Below is a small trained network, with its code and all its weights. Each question gives an input and a class and asks what happens when units are switched off, that is, made to give their printed mean instead of their output.

import numpy as np


def w(rows, s, z=0):
    codes = np.array(rows[::2]) - 128.0
    scale = np.full(codes.shape[1], s)
    scale[-1] = z or s
    return codes * scale


def f(y):
    return np.maximum(y, 0)


def log_softmax(a):
    a = a - a.max(-1, keepdims=True)
    return a - np.log(np.exp(a).sum(-1, keepdims=True))


def net(x, mask):
    res = np.array(x, float).reshape(1, 5) / 4 @ E
    y = f(res @ A[0][:, :-1].T + A[0][:, -1])
    res = res + np.where(mask, y, B[0][:, -1]) @ B[0][:, :-1]
    return log_softmax(res[-1] @ U[:, :-1].T + U[:, -1])


A, B = {}, {}
E = w([
[182,167,185,57,183,187,154,81,127,178],'x0',
[157,198,106,192,159,75,190,175,29,187],'x1',
[167,234,85,89,170,88,56,206,234,100],'x2',
[102,150,251,70,99,82,163,163,45,8],'x3',
[157,254,178,195,20,215,110,136,138,103],'x4',
],0.0092)
A[0] = w([
[241,190,214,4,222,176,150,57,101,196,22],'N1',
[116,24,79,55,255,37,162,138,120,119,2],'N2',
[99,148,227,54,129,84,177,195,68,6,1],'N3',
[142,20,154,49,73,159,91,89,244,46,8],'N4',
[205,178,109,179,144,53,184,186,86,184,42],'N5',
[179,239,110,84,205,44,67,219,224,87,27],'N6',
[78,101,81,165,70,50,134,193,133,92,22],'N7',
[157,159,126,169,178,78,180,179,50,148,32],'N8',
],0.0067,0.0034)
B[0] = w([
[119,77,100,137,64,25,1,189,98,113,216],'N1',
[250,209,171,175,52,189,180,166,142,67,229],'N2',
[162,72,21,197,165,191,155,130,244,238,249],'N3',
[43,205,126,46,191,159,129,114,96,97,214],'N4',
[63,164,141,30,172,182,120,125,203,92,192],'N5',
[123,87,211,181,142,97,206,51,31,190,232],'N6',
[129,97,123,142,107,57,17,172,85,132,176],'N7',
[35,189,127,11,181,166,125,101,110,78,188],'N8',
],0.0078,0.012)
U = w([
[48,181,122,38,215,168,114,123,137,73,5],'0',
[177,89,5,176,199,173,121,122,237,234,133],'1',
[238,239,185,183,25,196,139,165,131,51,188],'2',
[95,36,200,162,139,122,190,35,1,155,167],'3',
[109,84,92,136,95,28,15,198,104,89,174],'4',
],0.0098,0.0021)

Each question gives the input, the list of numbers given to net, and the class t.
The units are the neurons (one row each of A and B). Each row of codes is followed by its name. A weight is (code - 128) times the scale printed after its matrix; where a second scale follows, it is the last column's (A, B and U).
mask holds one flag per neuron, in row order. A switched-off neuron (its flag False) gives its mean, the last column of its row in B, instead of its output. The means were averaged over made-up inputs and are rounded, as every weight is.
A unit's drop is (log p(t) with every unit on - log p(t) with that unit switched off) / (log p(t) with every unit on - log p(t) with every unit switched off).
The circuit of an input: a set's keep is (log p(t) with only the set's units on - log p(t) with every unit switched off) / (log p(t) with every unit on - log p(t) with every unit switched off). Starting from all 8 units, units are removed one at a time, each time the one whose removal leaves the highest keep (on an exact tie, the one counted first), for as long as the keep stays at least 0.8.
circuit, biggest first: the units of the circuit, biggest drop first
unit that matters most: the unit with the biggest drop
top k neurons: the k neurons with the biggest drops, biggest first
drop of u: that unit's drop, to one decimal
input [0,-4,1,-3,1], class 0: circuit, biggest first => [N3]
input [-5,4,3,8,7], class 1: top 2 neurons => [N3 N2]
input [7,7,-4,-4,7], class 0: circuit, biggest first => [N2 N5]
input [-3,3,7,6,4], class 3: top 2 neurons => [N6 N2]
input [3,-2,-2,4,4], class 1: top 3 neurons => [N2 N3 N6]
input [5,-2,4,3,2], class 4: top 2 neurons => [N1 N2]
input [-1,4,7,-3,5], class 3: top 3 neurons => [N6 N2 N3]
input [8,-5,-7,4,-6], class 4: top 2 neurons => [N1 N6]
input [7,-3,-6,-6,-5], class 4: circuit, biggest first => [N1 N3]
input [2,0,-4,2,-5], class 2: top 2 neurons => [N2 N6]
input [7,-6,4,-7,8], class 2: top 2 neurons => [N3 N8]
input [7,6,5,1,6], class 4: top 3 neurons => [N1 N2 N4]
input [-5,6,-2,7,-4], class 1: top 2 neurons => [N3 N4]
input [8,8,-3,7,1], class 0: unit that matters most => N8
input [5,-3,-2,1,4], class 4: circuit, biggest first => [N2 N1]
input [6,-3,-5,1,0], class 4: circuit, biggest first => [N1 N6]
input [1,-2,6,-3,-4], class 3: circuit, biggest first => [N6 N3]
input [5,4,7,2,0], class 3: drop of N6 => 1.2
input [5,1,4,7,5], class 1: drop of N3 => 0.7
input [-2,-7,-7,8,-1], class 1: drop of N6 => 0.1
